Moves between objects:
fj: ni>ml, de>zh, fe>jd, bo>rp
jz: ni>rp, de>hm, fe>fl, bo>mt
nt: ni>md, de>ds, fe>gq, bo>nj
mr: ni>pz, de>tl, fe>gr, bo>lb
ml: ni>bc, de>nm, fe>jz, bo>zn
qb: ni>sr, de>hn, fe>hf, bo>jr
rz: ni>tq, de>jn, fe>qb, bo>dj
dz: ni>jh, de>fm, fe>tq, bo>hn
zl: ni>sn, de>bt, fe>tg, bo>gs
md: ni>bm, de>hg, fe>gz, bo>lf
mc: ni>gp, de>zd, fe>sb, bo>ph
rp: ni>zn, de>jd, fe>bs, bo>dc
tn: ni>gt, de>rh, fe>pf, bo>gg
cg: ni>dz, de>mq, fe>rz, bo>fq
pr: ni>hm, de>ml, fe>zn, bo>sj
fg: ni>dh, de>fc, fe>zb, bo>fm
pn: ni>tn, de>qj, fe>pm, bo>fc
gr: ni>zj, de>hj, fe>rh, bo>tn
fc: ni>gg, de>pm, fe>mm, bo>zb
jg: ni>tb, de>fs, fe>dg, bo>hg
pz: ni>ms, de>pp, fe>zj, bo>rt
jm: ni>tt, de>tn, fe>gg, bo>dh
qc: ni>tg, de>dn, fe>bg, bo>nm
qn: ni>mc, de>gb, fe>hd, bo>nq
rc: ni>tl, de>mp, fe>ms, bo>jf
ql: ni>jg, de>hp, fe>zt, bo>ds
hn: ni>dl, de>tq, fe>lt, bo>hf
jn: ni>qz, de>dz, fe>hn, bo>qb
bs: ni>mt, de>sj, fe>ff, bo>pc
ht: ni>mg, de>mt, fe>lg, bo>rg
zt: ni>dg, de>bb, fe>md, bo>lj
ms: ni>hj, de>mr, fe>lb, bo>qj
pq: ni>hd, de>gp, fe>mp, bo>rc
bp: ni>zt, de>tb, fe>nt, bo>bm
zd: ni>qn, de>dp, fe>pq, bo>sb
sb: ni>nq, de>pq, fe>rc, bo>pp
cl: ni>cm, de>nj, fe>cq, bo>dp
dc: ni>ht, de>bs, fe>pc, bo>lz
fl: ni>bs, de>sf, fe>mg, bo>nr
gp: ni>lh, de>qn, fe>nq, bo>mp
bz: ni>cq, de>sm, fe>zd, bo>mc
bt: ni>pb, de>jr, fe>fz, bo>tg
dl: ni>qb, de>fq, fe>lq, bo>rq
hg: ni>nt, de>dg, fe>tz, bo>gz
qz: ni>rz, de>jh, fe>dl, bo>sr
tl: ni>pp, de>gl, fe>hj, bo>gr
gb: ni>zd, de>ch, fe>lh, bo>hd
hf: ni>rq, de>lt, fe>pb, bo>sn
lt: ni>lq, de>sr, fe>zg, bo>pb
nj: ni>lf, de>gq, fe>gm, bo>cq
mg: ni>ff, de>dc, fe>lz, bo>gd
nq: ni>ph, de>hd, fe>tl, bo>mr
fq: ni>hn, de>rz, fe>dj, bo>lq
ch: ni>dp, de>bz, fe>mc, bo>lh
gd: ni>qt, de>lz, fe>hp, bo>ql
lq: ni>hf, de>dj, fe>bt, bo>zl
tg: ni>ll, de>fz, fe>zh, bo>fj
sr: ni>dj, de>dl, fe>rq, bo>zg
qt: ni>bn, de>rg, fe>fs, bo>jg
gq: ni>gz, de>lj, fe>cm, bo>gm
gg: ni>fg, de>pf, fe>rn, bo>mq
fs: ni>ql, de>pj, fe>bp, bo>dg
cq: ni>ch, de>gm, fe>qn, bo>gp
bg: ni>zh, de>gs, fe>bc, bo>hm
fz: ni>qc, de>sn, fe>hh, bo>zh
rt: ni>qj, de>zj, fe>gt, bo>tt
lj: ni>tz, de>md, fe>lf, bo>cm
rq: ni>jr, de>lq, fe>zl, bo>dn
mq: ni>fm, de>rn, fe>jn, bo>rz
gm: ni>bz, de>cm, fe>gb, bo>qn
cr: ni>pj, de>qt, fe>jg, bo>bb
zn: ni>sf, de>jz, fe>mt, bo>ht
ph: ni>mp, de>sb, fe>pp, bo>pz
tb: ni>bb, de>ql, fe>ds, bo>nt
bn: ni>cr, de>gd, fe>ql, bo>tb
dh: ni>sd, de>gg, fe>mq, bo>cg
pp: ni>mr, de>rc, fe>jf, bo>zj
zb: ni>mq, de>mm, fe>jh, bo>qz
ds: ni>hg, de>zt, fe>lj, bo>gq
tz: ni>gq, de>bm, fe>cl, bo>sm
pb: ni>zl, de>zg, fe>qc, bo>ll
lg: ni>lz, de>nr, fe>bn, bo>pj
hj: ni>jf, de>pz, fe>rt, bo>rh
mp: ni>gl, de>nq, fe>mr, bo>ms
gz: ni>nj, de>tz, fe>sm, bo>bz
sj: ni>fl, de>zn, fe>ht, bo>ff
gt: ni>jm, de>pn, fe>fc, bo>fg
zh: ni>nm, de>hh, fe>pr, bo>jd
hh: ni>bg, de>ll, fe>ml, bo>pr
mm: ni>rn, de>dh, fe>cg, bo>jh
jd: ni>jz, de>pr, fe>sj, bo>bs
dg: ni>ds, de>bp, fe>bm, bo>tz
rh: ni>pn, de>rt, fe>tt, bo>pf
qj: ni>rh, de>lb, fe>jm, bo>pm
gs: ni>hh, de>tg, fe>fj, bo>bc
hd: ni>sb, de>lh, fe>gl, bo>tl
zj: ni>lb, de>jf, fe>pn, bo>gt
dp: ni>gb, de>cq, fe>gp, bo>pq
nr: ni>pc, de>mg, fe>gd, bo>bn
hm: ni>jd, de>bc, fe>sf, bo>fl
bc: ni>pr, de>fj, fe>rp, bo>sf
bm: ni>lj, de>nt, fe>nj, bo>cl
sm: ni>gm, de>cl, fe>dp, bo>zd
sf: ni>sj, de>rp, fe>dc, bo>mg
gl: ni>rc, de>ph, fe>pz, bo>hj
lh: ni>pq, de>mc, fe>ph, bo>gl
lf: ni>cl, de>gz, fe>bz, bo>ch
zg: ni>bt, de>rq, fe>dn, bo>qc
cm: ni>sm, de>lf, fe>ch, bo>gb
lb: ni>rt, de>gr, fe>tn, bo>jm
pj: ni>hp, de>bn, fe>tb, bo>bp
pf: ni>fc, de>tt, fe>sd, bo>rn
rg: ni>gd, de>lg, fe>pj, bo>fs
rn: ni>zb, de>sd, fe>dz, bo>jn
pm: ni>pf, de>jm, fe>dh, bo>mm
dj: ni>lt, de>qb, fe>jr, bo>bt
bb: ni>bp, de>jg, fe>hg, bo>md
pc: ni>lg, de>ff, fe>qt, bo>cr
ff: ni>nr, de>ht, fe>rg, bo>qt
tq: ni>fq, de>qz, fe>sr, bo>lt
dn: ni>fz, de>zl, fe>gs, bo>bg
jf: ni>gr, de>ms, fe>qj, bo>pn
sn: ni>dn, de>pb, fe>ll, bo>hh
nm: ni>fj, de>bg, fe>hm, bo>jz
fm: ni>cg, de>zb, fe>qz, bo>tq
hp: ni>fs, de>cr, fe>bb, bo>zt
jr: ni>zg, de>hf, fe>sn, bo>fz
mt: ni>dc, de>fl, fe>nr, bo>lg
ll: ni>gs, de>qc, fe>nm, bo>ml
tt: ni>pm, de>gt, fe>fg, bo>sd
lz: ni>rg, de>pc, fe>cr, bo>hp
jh: ni>jn, de>cg, fe>fq, bo>dl
sd: ni>mm, de>fg, fe>fm, bo>dz

The rows follow the links: the fewer symbols apart two objects are, the more alike their rows tend to be.

Each row is also shifted at random along 7 hidden directions that mean nothing.

Each row, then its object:
13 -31 -35 -33 -6 40 15 -34 27 21 -17 1 -60 -44 35 -20 22 -5 23 -67 17 44 17 27 -26 -3 -32 -24 13 27 10 -> dn
-71 -20 -31 -41 36 -41 18 -8 0 38 28 -70 -11 9 23 31 -9 -23 5 14 1 -37 -14 8 10 55 -47 -3 15 -19 -9 -> hm
64 -27 11 -56 68 29 -25 31 30 -30 -5 -48 22 -45 10 42 21 7 -34 -124 -15 39 54 -18 -46 60 -22 44 -56 30 -27 -> hp
-4 -49 -32 4 11 -2 20 -48 15 40 -38 -28 -26 -43 38 -27 11 -48 34 -50 8 15 -33 -3 -25 15 -30 -57 -2 49 -1 -> hh
-2 -8 35 63 18 -36 -24 16 -11 -8 -23 -12 56 6 -21 -33 -15 -63 -12 5 -29 -15 -74 -51 -35 1 30 2 -40 44 -23 -> bz
60 30 58 49 4 10 -29 15 -9 28 39 -7 32 19 -18 22 -2 -53 -9 22 -33 30 -30 8 -13 -9 14 41 -42 -27 -17 -> cq
-6 32 -26 16 -58 -37 32 19 -44 16 -79 -45 -14 27 19 -14 61 32 6 23 -11 -31 -7 -65 27 -15 -14 -37 8 -61 10 -> dc
72 -39 17 -23 -8 23 0 -45 26 56 55 48 -35 91 -23 26 20 -116 -18 55 -29 -45 -39 -9 2 -15 22 32 63 -25 18 -> pm
10 30 27 108 -13 6 6 -2 10 24 22 33 -53 23 -28 -88 -82 19 -10 79 34 17 -52 51 -2 -39 2 -22 33 0 -16 -> dh
-60 44 13 23 -28 12 2 -45 3 3 -22 60 -33 14 5 -9 -10 33 49 24 16 42 9 13 11 -41 8 -34 40 -27 -12 -> mq
-49 -26 -20 0 30 -46 19 -13 4 27 -18 -66 -13 -22 19 -7 -19 0 8 1 11 -25 -20 9 7 48 -39 -43 11 15 -20 -> bc
-39 55 2 57 7 -28 23 -42 -4 -3 -57 39 -15 75 -23 -29 -36 75 31 55 55 -9 -1 -56 28 -17 22 -67 31 -56 -6 -> cg
4 -15 14 -50 29 21 -20 -36 21 1 89 53 16 17 -25 60 -27 -31 5 26 -5 5 21 55 18 6 19 28 7 1 24 -> qj
-117 -11 -6 -41 -35 18 -37 32 -11 -69 42 59 33 -54 13 11 -5 -1 19 -29 -10 3 23 27 -19 -34 27 54 -3 50 19 -> mp
-72 12 -23 -22 -26 -50 -24 19 -32 2 21 -3 43 -38 -22 -2 2 -44 -10 36 -52 -16 -58 0 -4 -3 11 6 -56 37 22 -> nj
89 36 33 -26 9 68 -29 0 31 -29 30 72 -5 13 -33 21 13 21 -15 -40 -5 74 57 7 -19 -30 29 50 -27 -19 5 -> pp
-42 29 -13 9 4 -24 -8 77 -38 -10 5 -31 11 -24 -40 0 -40 73 -69 0 -13 18 40 26 27 17 -3 -8 -48 -16 41 -> ds
-3 9 39 18 -24 1 5 -36 20 -23 -116 77 -44 29 -43 -20 12 26 -21 -12 -28 12 29 -42 19 -31 42 -62 66 6 -14 -> fg
-99 -9 -37 10 -21 14 -14 26 -32 62 70 -21 6 0 21 17 -3 -84 -5 -6 -34 31 -28 3 -22 -12 -8 22 -50 -24 83 -> lj
22 40 32 70 30 20 -2 -22 37 -4 27 19 -27 -16 -5 -71 -73 47 35 30 64 50 -34 63 -37 -13 -19 -1 8 27 -70 -> dz
-25 -59 -10 12 -14 81 8 -16 18 40 109 -8 -41 -32 91 15 -15 -56 68 -23 46 18 10 100 -23 -23 -45 58 50 5 1 -> lt
25 37 20 -1 29 -17 6 -13 23 3 7 49 -38 89 -73 -17 -45 44 -46 66 14 -20 2 -13 23 2 17 -15 50 -43 -6 -> gg
-23 -5 47 96 11 -23 -24 43 -13 -39 -33 -5 44 8 -18 -36 -42 1 -24 0 -8 -22 -24 -36 -13 -10 38 8 -16 30 -27 -> qn
-86 10 2 -6 44 -6 6 -32 24 -46 0 24 5 -8 13 -8 -51 67 53 -3 63 -2 15 18 2 16 -10 -18 30 25 -49 -> rz
-21 -38 22 -38 26 29 -18 -26 34 7 67 49 -21 22 -17 40 -31 -60 -6 -2 -18 4 12 43 -4 5 14 31 40 11 3 -> jm
35 51 26 24 -41 -28 20 -28 -12 -41 -8 22 12 -30 -7 -19 -21 93 44 100 46 -26 -4 82 63 -18 4 -32 42 16 -59 -> tq
41 58 30 -43 5 41 -15 -36 39 24 61 52 -59 21 -22 17 0 9 23 32 3 58 11 59 -16 -19 -23 42 32 -42 -43 -> zb
-29 25 -6 41 -16 -42 19 49 -26 15 -4 -76 -24 -39 18 -40 -24 55 -13 43 14 -20 -27 50 14 19 -49 -12 12 -9 -36 -> sf
31 50 41 -1 -36 -12 -33 12 -17 -3 -12 12 31 -60 -32 19 23 -10 -12 19 -70 47 -13 40 2 -17 15 1 -51 12 -10 -> cl
-26 7 20 15 -40 6 -20 37 -22 -54 -6 42 30 1 -10 -13 4 5 -11 11 -15 -22 2 -19 4 -41 44 34 5 11 9 -> nq
1 47 -42 -51 -28 -42 23 37 -32 44 76 -72 -13 30 6 1 28 9 -2 104 10 -59 -53 17 19 14 -54 46 4 -60 -5 -> mt
-34 22 -25 -79 29 30 -18 22 7 -2 44 -43 6 -38 42 50 42 16 29 -79 -2 55 44 3 -43 29 -53 54 -45 -25 -8 -> lg
1 18 -22 10 11 -32 10 25 -26 -26 -45 -53 42 -20 10 -13 9 60 1 -23 22 -4 8 -45 6 22 -7 -20 -55 -2 0 -> gd
16 -2 26 -84 27 8 -26 -24 30 -29 61 62 17 -13 -45 68 -22 4 -12 23 -15 3 43 69 27 12 21 25 20 23 -5 -> rh
-75 -28 -5 28 13 20 15 -35 6 -7 26 8 -1 3 56 8 -33 8 68 -1 59 -14 9 24 9 -3 -13 -5 41 4 -15 -> hn
25 7 26 45 -32 27 10 -66 10 13 -21 37 -17 11 30 -12 21 -25 69 14 21 20 -22 3 -5 -44 6 -28 41 -2 -31 -> jh
39 14 42 -33 -18 -15 -24 29 -10 -28 23 19 45 28 -30 45 31 -37 -20 48 -50 -50 -8 -10 14 -10 31 66 9 -11 -24 -> mc
-47 0 -29 -49 -5 11 29 -3 2 -27 -9 16 -35 2 14 22 -5 90 10 -6 48 -12 79 27 43 7 -19 -21 56 -31 11 -> rq
2 -30 2 74 9 41 -16 -18 10 -11 10 52 20 11 6 -43 -34 -46 15 -34 26 31 -23 -30 -38 -42 43 -9 -32 43 43 -> ms
0 35 25 -26 -15 -43 -34 37 -1 -60 -99 13 20 -92 -57 -33 13 54 -58 -38 -67 39 8 0 -12 3 25 -29 -53 73 -29 -> gq

In each set, the symbols that take the first to the second take the third to the fourth, perhaps in another order. Give the fourth.
Answers are names.
A -65 9 -9 -17 -8 2 7 27 -6 0 -64 -43 -36 -27 40 5 40 28 5 -70 -17 28 35 -22 -17 20 -41 -7 10 -22 -24
B 45 -29 11 3 6 22 -11 48 -6 -11 -4 -45 21 -65 20 22 12 0 -34 -77 -26 33 39 27 -9 17 -11 18 -43 28 2
C -8 -11 2 45 -38 -10 -5 63 -37 -10 -38 -33 14 -68 -4 -11 -13 33 -52 -29 -32 22 26 39 17 -1 5 -19 -32 24 28
D ch

A 24 -35 -4 24 6 16 19 -56 15 53 -62 -30 -40 -30 43 7 33 -40 33 -69 -8 45 2 -8 -17 9 -30 -63 4 6 -1
B -26 14 -23 -39 -22 -72 22 36 -21 -13 -40 -61 -7 -18 -6 -25 20 43 -22 49 -7 -71 -32 -6 21 34 -34 -7 26 5 -40
C -136 12 8 7 -31 3 -29 49 -36 -47 28 27 42 4 8 42 -15 10 8 4 -12 -11 39 3 16 -26 31 36 5 -19 25
D ms

A 19 -5 0 -41 15 -7 -33 10 8 16 -3 0 15 -11 -24 1 36 -78 -31 -36 -66 20 -37 -44 -46 8 8 28 -52 17 11
B -154 -14 -36 -40 15 -19 -25 46 -8 -69 59 35 53 23 -9 -11 -37 -5 -7 2 19 -61 -13 -38 -19 -3 30 58 -8 39 31
C 25 16 -47 -80 30 -2 19 -10 32 -5 22 -4 -45 -11 -18 -13 -15 77 -15 3 43 2 32 36 6 31 -39 -8 14 -1 -2
D sj

A 13 -13 2 -41 73 6 12 -11 46 -61 -28 10 -16 14 -8 1 -26 92 1 -43 57 -22 64 -15 4 45 -10 2 41 11 -55
B 31 -21 -18 -65 5 -27 8 -39 26 3 -16 -24 -12 -86 13 -8 21 -11 17 -7 -14 0 -34 54 -5 30 -38 -29 4 76 -40
C 32 -16 -9 -9 -23 -24 -22 39 -6 -1 -20 -15 10 -48 -26 -38 22 -51 -59 -15 -62 -6 -56 -10 -29 -2 11 13 -44 60 12
D gp

A 15 -16 -47 14 -25 -22 46 -6 -4 -9 -30 -3 -33 -1 4 -69 -16 53 -7 42 56 -52 -17 3 24 -12 -5 -46 37 26 13
B 57 10 -2 20 -4 10 18 -39 10 52 -30 -27 -37 -36 18 0 6 15 23 -15 5 55 12 47 10 7 -33 -61 -6 -9 -7
C 12 5 -60 -44 7 -24 36 -43 2 53 52 -28 -21 19 2 -3 -3 3 21 56 36 -24 -33 21 19 25 -37 -27 -2 -21 29
D jd

A 11 35 -20 5 -19 -28 25 23 -27 25 -54 -55 -27 46 10 -10 42 36 -14 16 4 -24 1 -64 9 10 -27 -17 5 -75 0
B 24 -12 -28 -111 46 -21 -7 14 16 -46 -18 -37 46 -34 12 27 60 10 -2 -69 -11 -24 10 -55 -33 51 -16 40 -47 39 -30
C -73 3 -22 11 -24 -14 16 32 -27 25 -17 -61 -27 -21 45 -10 18 0 10 -12 -1 0 -5 -1 -9 4 -43 -3 18 -26 -7
D lz

A 1 -3 -16 -52 29 4 -27 42 12 8 21 -17 -5 -9 -27 10 9 -23 -63 -51 -48 29 16 -12 -33 22 -7 35 -46 0 31
B 51 8 9 -39 -28 -10 -18 42 -7 -10 -35 -6 1 -47 -34 6 38 -2 -65 -29 -71 20 20 6 0 0 6 11 -28 20 16
C -43 -24 -11 43 39 11 -15 2 13 -46 -14 51 27 24 -17 -53 -46 -4 -6 -52 30 5 -10 -71 -41 -14 48 -8 -34 48 27
D pp

A 5 -15 -9 81 -21 15 7 42 -49 34 17 -61 29 -15 39 20 -10 -6 -3 -15 3 20 22 19 25 -7 -8 -11 -47 -39 49
B -16 21 31 2 -21 -3 -25 41 -19 -50 -8 30 34 29 -28 21 6 18 -26 21 -25 -27 26 -33 18 -20 45 39 13 -19 -2
C -94 45 38 72 49 -35 -28 50 -26 -39 -7 -9 56 17 -32 4 -78 66 -22 5 13 15 20 -18 10 18 27 -10 -45 -19 -15
D tt

A -83 -26 -13 -58 6 -9 -24 -18 0 -16 132 49 42 -32 -12 46 -63 -38 21 67 3 -37 -17 103 28 2 16 38 6 56 25
B 40 52 9 -107 32 -52 7 -49 38 -56 -22 46 13 29 -56 9 20 70 14 68 19 -62 -8 -25 25 26 11 -5 41 11 -75
C -9 -12 -23 84 14 12 6 27 -15 13 -26 -68 11 -25 57 -54 -3 -7 26 -69 36 31 -31 -46 -54 -2 -26 -14 -61 9 2
D lj

A -50 9 -18 11 6 -32 16 5 -17 55 69 -70 -13 -44 27 11 -47 14 22 57 20 -2 -26 101 25 33 -62 -15 -1 -8 -15
B 66 -4 17 29 -7 36 -4 19 -13 15 -17 -45 17 -29 30 45 35 8 -1 -67 -15 51 62 2 2 5 -11 0 -46 -31 17
C -5 -1 -1 41 14 -27 23 11 -9 46 -7 -75 -28 -7 22 -19 -23 5 -3 24 10 -10 -24 27 12 30 -46 -23 15 -18 -29
D jg

A 62 40 10 -63 35 2 6 -17 26 49 71 -43 -36 -45 -6 51 -12 41 2 23 2 52 28 117 15 51 -76 13 -4 -28 -46
B -18 -16 -17 -18 12 -4 -5 19 -7 -33 -33 -43 42 -69 40 5 27 20 19 -74 4 15 19 -19 -24 20 -17 1 -58 38 -14
C 56 19 22 39 -17 53 -24 13 2 -13 41 52 6 8 -13 -28 -16 -5 -4 -4 12 44 -3 15 -28 -46 25 43 -24 5 19
D sd

A 48 30 -7 -68 -30 -2 -10 1 -5 -38 46 70 34 37 -47 22 28 6 -14 62 -13 -41 -3 -19 16 -31 47 44 -6 -12 23
B -11 -10 17 -5 0 28 -17 -37 12 -35 -10 75 29 -22 -14 30 -7 -2 16 -33 -7 40 38 2 5 -22 52 -24 -9 31 27
C -2 -2 5 7 23 -1 9 -49 26 -3 25 21 -4 20 21 -28 -16 -20 58 38 46 -28 -54 5 -18 -5 -7 6 26 29 -47
D qb

A 46 -22 -19 -52 17 43 29 -27 26 22 31 8 -49 60 23 38 20 12 11 -9 37 -20 51 -9 14 15 -22 23 58 -59 14
B 23 0 8 39 17 20 21 10 4 65 -35 -62 -60 44 32 13 25 -20 -9 -45 -6 26 21 -37 -13 23 -45 -13 19 -76 -12
C 0 6 -41 27 28 -49 18 43 -35 2 58 -80 61 9 0 -9 -43 35 -13 48 47 -57 -31 -6 19 40 -11 12 -64 -10 28
D cq

A 7 -2 59 89 -22 10 -29 43 -20 -22 2 0 32 -16 4 -25 -28 -33 -11 14 -21 -3 -32 19 -16 -30 27 33 -8 23 -24
B 6 46 0 -50 21 -8 -22 4 10 -59 70 67 46 -15 -62 2 -51 73 -13 50 30 1 14 52 16 -2 32 27 -33 30 5
C 65 4 -10 41 50 19 28 18 38 -10 -3 -18 -64 12 -20 -86 -70 101 -36 -13 90 12 22 20 -8 23 -27 -22 15 4 -20
D fj

A 55 29 51 55 -33 -9 -24 -1 -20 10 -65 12 29 -14 -16 9 33 -38 -8 -5 -67 45 -15 -25 -5 -29 37 -24 -40 -8 -9
B 72 47 56 6 3 2 -19 42 -2 -46 -34 37 14 59 -58 19 11 49 -51 12 -24 -8 46 -51 19 -14 49 33 10 -54 -16
C -38 -13 -39 -4 12 52 20 -10 19 37 29 -2 -67 -12 40 -8 -23 30 19 -55 54 59 45 40 -15 2 -46 -14 12 -22 37
D fj

A 42 -52 21 18 65 15 -7 -25 46 7 30 29 -6 64 -39 -13 -54 -65 -30 -4 7 -21 -25 -18 -16 16 27 14 21 30 6
B -7 -40 41 -7 -28 35 -16 -36 18 4 -18 64 -19 -9 -3 35 7 -51 3 -19 -45 18 30 36 14 -28 32 -12 56 25 7
C 69 22 10 16 28 35 -12 -8 20 -4 51 54 13 58 -35 -9 -31 4 -7 13 32 28 6 -18 -14 -20 33 28 -34 -22 30
D hj

A 10 57 -21 -55 -12 -29 5 41 -14 -16 0 -49 -5 -35 2 -9 31 71 -3 23 3 -6 -2 16 2 14 -45 24 -21 -17 -33
B -20 15 -2 -48 11 3 -39 4 -9 42 80 -7 26 4 -10 51 20 -81 -5 6 -55 28 -31 1 -32 1 -8 53 -57 -17 24
C 26 -29 -19 -9 -80 -14 37 -19 -17 -20 -1 6 -11 -45 38 -22 24 14 34 71 18 -77 -21 72 52 -30 0 -14 73 38 -12
D bs

A 72 -28 12 8 31 15 -9 29 2 -18 -44 -46 25 -33 8 13 26 3 -32 -92 -16 21 35 -34 -17 29 0 6 -44 17 -5
B 108 46 17 -32 -9 9 -23 36 1 44 41 -12 -13 5 -53 17 25 -20 -60 15 -58 42 -5 22 -13 0 -8 45 -50 -40 16
C -49 17 15 56 5 11 -2 -36 18 -3 -23 42 -29 9 9 -54 -41 26 40 5 38 34 -18 5 -20 -26 1 -32 24 9 -29
D dj

